Below is a small trained network, with its code and all its weights. Each question gives an input and a class and asks what happens when units are switched off, that is, made to give their printed mean instead of their output.

import numpy as np


def w(rows, s, z=0):
    codes = np.array(rows[::2]) - 128.0
    scale = np.full(codes.shape[1], s)
    scale[-1] = z or s
    return codes * scale


def norm(h):
    return h / np.sqrt((h * h).mean(-1, keepdims=True) + 1e-5)


def f(y):
    return y / 2 * (1 + np.tanh(0.7978845608 * (y + 0.044715 * y**3)))


def log_softmax(a):
    a = a - a.max(-1, keepdims=True)
    return a - np.log(np.exp(a).sum(-1, keepdims=True))


def net(x, mask):
    res = np.array(x, float).reshape(1, 5) / 4 @ E
    u = 0
    for l in range(3):
        y = f(norm(res) @ A[l][:, :-1].T + A[l][:, -1])
        res = res + np.where(mask[u : u + 11], y, B[l][:, -1]) @ B[l][:, :-1]
        u += 11
    return log_softmax(norm(res)[-1] @ U[:, :-1].T + U[:, -1])


A, B = {}, {}
E = w([
[133,240,108,157,174,153,86,153,156,173],'x0',
[130,157,116,149,146,90,117,66,49,180],'x1',
[137,111,134,119,88,146,86,135,124,143],'x2',
[179,173,169,36,160,47,138,195,106,166],'x3',
[85,148,237,148,86,230,255,163,106,199],'x4',
],0.0074)
A[0] = w([
[117,95,129,123,25,91,179,112,83,51,90],'0.n1',
[89,222,156,152,126,140,77,154,91,92,67],'0.n2',
[74,101,81,49,152,133,151,149,101,188,95],'0.n3',
[74,121,86,200,80,148,155,47,156,156,120],'0.n4',
[159,139,164,169,89,99,97,125,149,151,78],'0.n5',
[186,142,86,76,75,191,183,158,241,88,10],'0.n6',
[134,103,122,162,184,153,89,58,2,218,27],'0.n7',
[204,137,118,169,200,194,101,155,223,194,3],'0.n8',
[82,190,32,120,125,180,128,182,133,175,63],'0.n9',
[57,78,193,93,111,136,168,99,111,165,92],'0.n10',
[150,149,163,71,151,71,101,173,90,173,101],'0.n11',
],0.0077,0.0046)
B[0] = w([
[130,78,120,205,200,103,125,155,110,134,216],'0.n1',
[98,4,138,152,176,125,145,116,104,147,165],'0.n2',
[142,143,149,139,105,123,138,143,106,144,138],'0.n3',
[92,165,109,108,57,133,65,168,107,154,253],'0.n4',
[161,152,108,162,155,132,168,147,133,113,111],'0.n5',
[90,115,154,82,147,155,123,111,124,105,187],'0.n6',
[133,157,187,119,149,135,141,75,87,60,220],'0.n7',
[158,114,113,149,189,148,92,171,88,129,187],'0.n8',
[145,77,186,195,158,102,114,151,147,119,190],'0.n9',
[137,121,136,137,152,82,112,91,192,154,244],'0.n10',
[76,118,127,147,76,97,142,149,114,77,248],'0.n11',
],0.011,0.0036)
A[1] = w([
[135,173,222,138,51,99,149,147,140,153,148],'1.n1',
[149,74,132,217,202,101,136,112,35,178,76],'1.n2',
[138,29,103,85,89,94,180,104,99,148,160],'1.n3',
[140,108,83,110,114,95,78,124,108,55,248],'1.n4',
[179,135,152,122,127,76,137,219,86,170,63],'1.n5',
[119,94,155,176,155,179,187,152,99,220,108],'1.n6',
[139,100,83,108,150,179,152,160,203,86,44],'1.n7',
[167,62,148,101,121,172,162,137,169,86,9],'1.n8',
[160,254,134,149,173,125,109,205,105,155,49],'1.n9',
[198,111,115,200,160,80,91,115,153,95,103],'1.n10',
[111,144,233,194,98,188,160,126,144,167,143],'1.n11',
],0.0082,0.0015)
B[1] = w([
[153,171,50,72,123,71,200,95,154,83,213],'1.n1',
[154,40,157,136,135,218,105,176,66,152,225],'1.n2',
[146,125,160,229,237,166,101,204,113,223,171],'1.n3',
[157,189,134,106,126,126,170,95,229,213,236],'1.n4',
[66,73,109,168,92,65,190,166,164,108,181],'1.n5',
[216,94,53,122,139,119,80,71,148,238,217],'1.n6',
[88,245,198,95,144,191,79,144,49,164,156],'1.n7',
[195,63,172,58,133,161,62,167,33,88,146],'1.n8',
[116,2,187,157,94,109,114,148,97,145,177],'1.n9',
[203,65,139,143,183,171,161,91,172,210,201],'1.n10',
[189,181,71,116,208,83,43,94,222,101,255],'1.n11',
],0.0065,0.0066)
A[2] = w([
[221,140,98,103,71,188,201,96,172,165,150],'2.n1',
[136,116,113,114,168,60,191,95,144,132,133],'2.n2',
[127,134,193,32,157,140,125,198,147,47,153],'2.n3',
[159,128,148,92,77,56,200,174,117,88,147],'2.n4',
[140,111,86,18,147,161,96,114,170,153,159],'2.n5',
[68,163,83,237,103,186,89,130,148,108,101],'2.n6',
[97,143,35,224,89,164,77,114,117,111,82],'2.n7',
[149,163,117,124,138,102,165,25,2,120,1],'2.n8',
[84,163,61,80,107,162,143,82,125,107,68],'2.n9',
[74,140,125,72,185,226,116,182,180,69,68],'2.n10',
[202,143,83,140,106,70,105,60,154,122,104],'2.n11',
],0.0083,0.0022)
B[2] = w([
[87,160,97,73,176,86,174,22,222,142,186],'2.n1',
[90,168,108,127,88,183,108,126,162,146,221],'2.n2',
[134,187,169,191,66,158,96,97,59,149,191],'2.n3',
[52,39,52,139,102,164,115,157,112,73,201],'2.n4',
[161,163,132,61,116,151,191,77,98,163,226],'2.n5',
[94,75,109,125,97,17,179,211,110,98,185],'2.n6',
[80,96,125,100,101,87,191,209,138,89,187],'2.n7',
[219,209,236,83,65,190,42,150,48,98,172],'2.n8',
[116,2,105,158,80,107,155,139,98,190,145],'2.n9',
[151,169,185,160,115,124,135,82,36,88,176],'2.n10',
[114,182,143,119,165,206,198,87,160,94,254],'2.n11',
],0.0079,0.0058)
U = w([
[180,145,83,60,140,131,155,47,246,167,251],'0',
[40,83,70,113,2,60,150,197,140,88,105],'1',
[195,20,157,194,180,131,77,175,134,171,126],'2',
[183,161,236,93,69,167,85,92,64,101,65],'3',
],0.012,0.00032)

Each question gives the input, the list of numbers given to net, and the class t.
The units are the neurons (one row each of A and B). Each row of codes is followed by its name. A weight is (code - 128) times the scale printed after its matrix; where a second scale follows, it is the last column's (A, B and U).
mask holds one flag per neuron, layer by layer. A switched-off neuron (its flag False) gives its mean, the last column of its row in B, instead of its output. The means were averaged over made-up inputs and are rounded, as every weight is.
A unit's drop is (log p(t) with every unit on - log p(t) with that unit switched off) / (log p(t) with every unit on - log p(t) with every unit switched off).
The circuit of an input: a set's keep is (log p(t) with only the set's units on - log p(t) with every unit switched off) / (log p(t) with every unit on - log p(t) with every unit switched off). Starting from the 12 units with the biggest drops (on a tie, the unit counted first), units are removed one at a time, each time the one whose removal leaves the highest keep (on an exact tie, the one counted first), for as long as the keep stays at least 0.8.
circuit, biggest first: the units of the circuit, biggest drop first
most important unit: the unit with the biggest drop
top k neurons: the k neurons with the biggest drops, biggest first
k most important neurons of layer l: the k neurons of layer l with the biggest drops, biggest first
input [5,7,4,-2,1], class 3: most important unit : 0.n7
input [4,-5,-3,1,-1], class 3: top 3 neurons : (0.n6 0.n1 2.n10)
input [4,6,-7,-5,-2], class 3: circuit, biggest first : (0.n7 2.n8)
input [2,-7,6,7,5], class 1: top 3 neurons : (2.n4 1.n1 1.n5)
input [6,-7,2,-7,0], class 1: top 2 neurons : (0.n4 2.n6)
input [8,4,7,-1,6], class 2: top 3 neurons : (0.n8 1.n2 0.n9)
input [6,1,6,-5,3], class 2: top 2 neurons : (0.n9 0.n8)
input [-2,7,0,-2,-6], class 3: 2 most important neurons of layer 1 : (1.n11 1.n6)
input [3,-8,-6,-4,6], class 3: top 3 neurons : (0.n6 2.n10 1.n4)
input [7,2,6,-7,8], class 0: top 4 neurons : (1.n6 1.n11 0.n11 0.n1)
input [2,-6,5,-7,0], class 1: top 2 neurons : (0.n4 2.n6)
input [-1,0,7,7,-6], class 1: 3 most important neurons of layer 1 : (1.n11 1.n6 1.n5)
input [-6,-7,-2,3,7], class 0: top 2 neurons : (1.n6 0.n10)
input [-2,2,-2,5,-4], class 1: 2 most important neurons of layer 0 : (0.n11 0.n10)
input [8,-1,6,-6,1], class 2: top 4 neurons : (0.n9 0.n8 0.n2 0.n11)
input [-8,0,-2,6,2], class 2: most important unit : 0.n1
input [-2,0,2,-8,8], class 0: top 2 neurons : (1.n11 1.n6)
input [6,-8,5,7,2], class 3: 2 most important neurons of layer 1 : (1.n7 1.n8)
input [-1,6,-7,-4,-4], class 3: circuit, biggest first : (2.n8 0.n7)
input [8,3,-2,6,-7], class 2: most important unit : 1.n9
input [-7,1,-3,5,4], class 2: top 2 neurons : (0.n1 1.n3)
input [-5,0,1,-4,1], class 2: top 3 neurons : (0.n1 0.n11 0.n10)
input [-1,6,2,-4,-2], class 3: top 2 neurons : (0.n7 2.n8)
input [-2,6,-1,-5,-2], class 3: 2 most important neurons of layer 2 : (2.n8 2.n4)
input [-8,-3,2,6,3], class 2: 2 most important neurons of layer 0 : (0.n1 0.n4)
input [5,-8,0,6,3], class 3: 2 most important neurons of layer 2 : (2.n3 2.n10)
input [3,1,7,-7,-5], class 1: most important unit : 0.n4
